Below is a small trained network, with its code and all its weights. Each question gives an input and a target symbol and asks what happens when units are switched off, that is, made to give their printed mean instead of their output.

import numpy as np


def w(rows, s, z=0):
    codes = np.array(rows[::2]) - 128.0
    scale = np.full(codes.shape[1], s)
    scale[-1] = z or s
    return codes * scale


def norm(h):
    return h / np.sqrt((h * h).mean(-1, keepdims=True) + 1e-5)


def f(y):
    return np.maximum(y, 0)


def softmax(a):
    e = np.exp(a - a.max(-1, keepdims=True))
    return e / e.sum(-1, keepdims=True)


def log_softmax(a):
    a = a - a.max(-1, keepdims=True)
    return a - np.log(np.exp(a).sum(-1, keepdims=True))


def net(x, mask):
    ids = ['αβγδζηθμξτφψ'.index(c) for c in x.split()]
    T = len(ids)
    res = E[ids] + P[:T]
    u = 0
    for l in range(3):
        q, k, v = (norm(res) @ M[l].T for M in (Q, K, V))
        z = softmax(np.where(np.tri(T) > 0, q @ k.T / 3**0.5, -1e9)) @ v
        res = res + np.where(mask[u], z, O[l][:, -1]) @ O[l][:, :-1]
        u += 1
        y = f(norm(res) @ A[l][:, :-1].T + A[l][:, -1])
        res = res + np.where(mask[u : u + 4], y, B[l][:, -1]) @ B[l][:, :-1]
        u += 4
    return log_softmax(norm(res)[-1] @ U[:, :-1].T + U[:, -1])


Q, K, V, O, A, B = {}, {}, {}, {}, {}, {}
E = w([
[79,66,50,101],'α',
[254,99,59,97],'β',
[76,220,215,155],'γ',
[25,132,109,228],'δ',
[187,126,89,115],'ζ',
[156,87,54,211],'η',
[141,140,82,94],'θ',
[138,136,90,101],'μ',
[65,105,135,122],'ξ',
[175,59,158,180],'τ',
[70,3,226,66],'φ',
[178,169,193,171],'ψ',
],0.0076)
P = w([
[88,101,7,192],'0',
[37,132,16,206],'1',
[56,99,15,237],'2',
[77,106,18,230],'3',
[61,121,35,236],'4',
[34,144,55,232],'5',
[69,131,42,227],'6',
[64,139,45,225],'7',
[73,141,48,228],'8',
[77,143,42,211],'9',
[64,156,35,192],'10',
],0.0016)
Q[0] = w([
[183,138,204,132],'L0H0',
[93,117,163,2],'L0H0',
[62,115,216,53],'L0H0',
],0.0063)
K[0] = w([
[171,159,207,91],'L0H0',
[109,76,190,16],'L0H0',
[11,40,253,21],'L0H0',
],0.0046)
V[0] = w([
[110,114,198,67],'L0H0',
[153,147,91,146],'L0H0',
[139,192,253,75],'L0H0',
],0.0046)
O[0] = w([
[75,94,159,225,73],'L0H0',
[2,137,41,169,143],'L0H0',
[102,148,112,228,4],'L0H0',
],0.0038,0.0043)
A[0] = w([
[40,130,116,190,6],'L0N0',
[198,178,175,211,157],'L0N1',
[50,151,193,117,146],'L0N2',
[2,52,6,131,136],'L0N3',
],0.0044,0.0021)
B[0] = w([
[80,88,32,110,152],'L0N0',
[147,76,59,158,155],'L0N1',
[210,111,146,91,173],'L0N2',
[254,205,167,139,254],'L0N3',
],0.0049,0.0048)
Q[1] = w([
[142,177,253,199],'L1H0',
[158,177,170,163],'L1H0',
[105,109,40,73],'L1H0',
],0.0056)
K[1] = w([
[112,2,125,151],'L1H0',
[40,95,138,190],'L1H0',
[157,184,109,30],'L1H0',
],0.0044)
V[1] = w([
[36,21,212,204],'L1H0',
[88,145,210,53],'L1H0',
[121,235,250,149],'L1H0',
],0.0021)
O[1] = w([
[92,145,88,23,2],'L1H0',
[254,209,147,91,73],'L1H0',
[70,205,242,71,72],'L1H0',
],0.0033,0.0019)
A[1] = w([
[42,168,177,105,1],'L1N0',
[86,63,209,67,71],'L1N1',
[93,114,2,153,212],'L1N2',
[116,54,162,148,207],'L1N3',
],0.0068,0.00091)
B[1] = w([
[174,115,2,33,146],'L1N0',
[64,91,233,199,191],'L1N1',
[4,230,204,115,254],'L1N2',
[175,106,16,137,187],'L1N3',
],0.0051,0.004)
Q[2] = w([
[116,129,138,1],'L2H0',
[202,201,14,163],'L2H0',
[216,209,84,129],'L2H0',
],0.005)
K[2] = w([
[172,113,207,19],'L2H0',
[168,103,98,253],'L2H0',
[228,109,207,243],'L2H0',
],0.005)
V[2] = w([
[178,203,174,234],'L2H0',
[191,86,253,124],'L2H0',
[148,238,150,39],'L2H0',
],0.0044)
O[2] = w([
[199,218,93,175,254],'L2H0',
[212,126,149,133,22],'L2H0',
[81,157,254,114,209],'L2H0',
],0.0048,0.0017)
A[2] = w([
[80,1,153,51,107],'L2N0',
[167,37,79,126,255],'L2N1',
[176,137,59,204,91],'L2N2',
[159,162,113,28,112],'L2N3',
],0.0057,0.001)
B[2] = w([
[41,51,180,214,212],'L2N0',
[68,128,180,16,199],'L2N1',
[169,109,8,118,242],'L2N2',
[145,3,154,59,254],'L2N3',
],0.0053,0.0027)
U = w([
[111,135,142,120,4],'α',
[79,152,155,83,12],'β',
[121,192,182,70,13],'γ',
[40,23,242,200,227],'δ',
[190,212,34,191,252],'ζ',
[121,37,54,96,72],'η',
[216,85,92,67,127],'θ',
[120,140,138,104,4],'μ',
[249,185,231,103,139],'ξ',
[57,254,173,238,221],'τ',
[132,172,184,42,123],'φ',
[119,86,143,137,4],'ψ',
],0.0066,0.004)

Each question gives the input, a string of symbols that net reads in full, and the target symbol t.
The units are the heads (3 rows each of Q, K, V and O) and the neurons (one row each of A and B). Each row of codes is followed by its name. A weight is (code - 128) times the scale printed after its matrix; where a second scale follows, it is the last column's (O, A, B and U).
mask holds one flag per unit, layer by layer, with each layer's heads first. A switched-off unit (its flag False) gives its mean, the last column of its rows in O or B, instead of its output. The means were averaged over made-up inputs and are rounded, as every weight is.
A unit's drop is (log p(t) with every unit on - log p(t) with that unit switched off) / (log p(t) with every unit on - log p(t) with every unit switched off).
The circuit of an input: a set's keep is (log p(t) with only the set's units on - log p(t) with every unit switched off) / (log p(t) with every unit on - log p(t) with every unit switched off). Starting from the 12 units with the biggest drops (on a tie, the unit counted first), units are removed one at a time, each time the one whose removal leaves the highest keep (on an exact tie, the one counted first), for as long as the keep stays at least 0.8.
circuit, biggest first: the units of the circuit, biggest drop first
unit that matters most: the unit with the biggest drop
top k neurons: the k neurons with the biggest drops, biggest first
k most important neurons of layer l: the k neurons of layer l with the biggest drops, biggest first
drop of u: that unit's drop, to one decimal
input φ η α γ φ α, target θ: top 2 neurons	[L0N3 L1N1]
input μ β β ξ μ ξ, target ξ: circuit, biggest first	[L0N3 L1N2]
input η α τ, target η: circuit, biggest first	[L1N3 L0N3 L2N2]
input α θ φ φ γ, target θ: top 3 neurons	[L1N0 L1N2 L0N3]
input φ μ α ζ δ φ ψ ψ α, target ζ: circuit, biggest first	[L0N3 L2H0]
input φ ζ η γ φ ξ ψ μ ψ, target ζ: unit that matters most	L0N1
input ξ φ φ δ β δ φ γ, target θ: top 2 neurons	[L1N0 L1N2]
input μ ξ ζ, target ξ: circuit, biggest first	[L2H0 L1N3]
input τ δ φ ξ, target θ: circuit, biggest first	[L0N3 L1N2]
input ξ α γ, target ξ: top 2 neurons	[L1N2 L1N0]
input ζ μ δ ψ ψ γ τ γ ψ γ, target ζ: top 3 neurons	[L1N2 L1N0 L0N1]
input μ φ β μ γ δ η τ, target η: top 3 neurons	[L1N3 L0N3 L2N1]
input δ φ φ φ α φ φ φ ξ, target θ: 2 most important neurons of layer 1	[L1N2 L1N1]
input β ξ ψ ξ θ φ φ ψ ζ ξ, target ζ: unit that matters most	L1N2
input μ η ξ δ ξ γ, target ξ: 2 most important neurons of layer 0	[L0N2 L0N1]
input ξ ξ ζ, target ξ: 2 most important neurons of layer 1	[L1N3 L1N0]
input η μ ξ β φ μ α ξ, target ξ: 2 most important neurons of layer 0	[L0N3 L0N1]
input τ μ β μ ψ θ φ φ δ ψ, target ζ: drop of L0H0	0.1
input γ ξ ψ τ γ, target ζ: drop of L1N0	0.1
input μ δ φ ψ ψ ξ, target ζ: drop of L0N0	0.1
input ξ ψ τ, target ζ: top neuron	[L2N3]
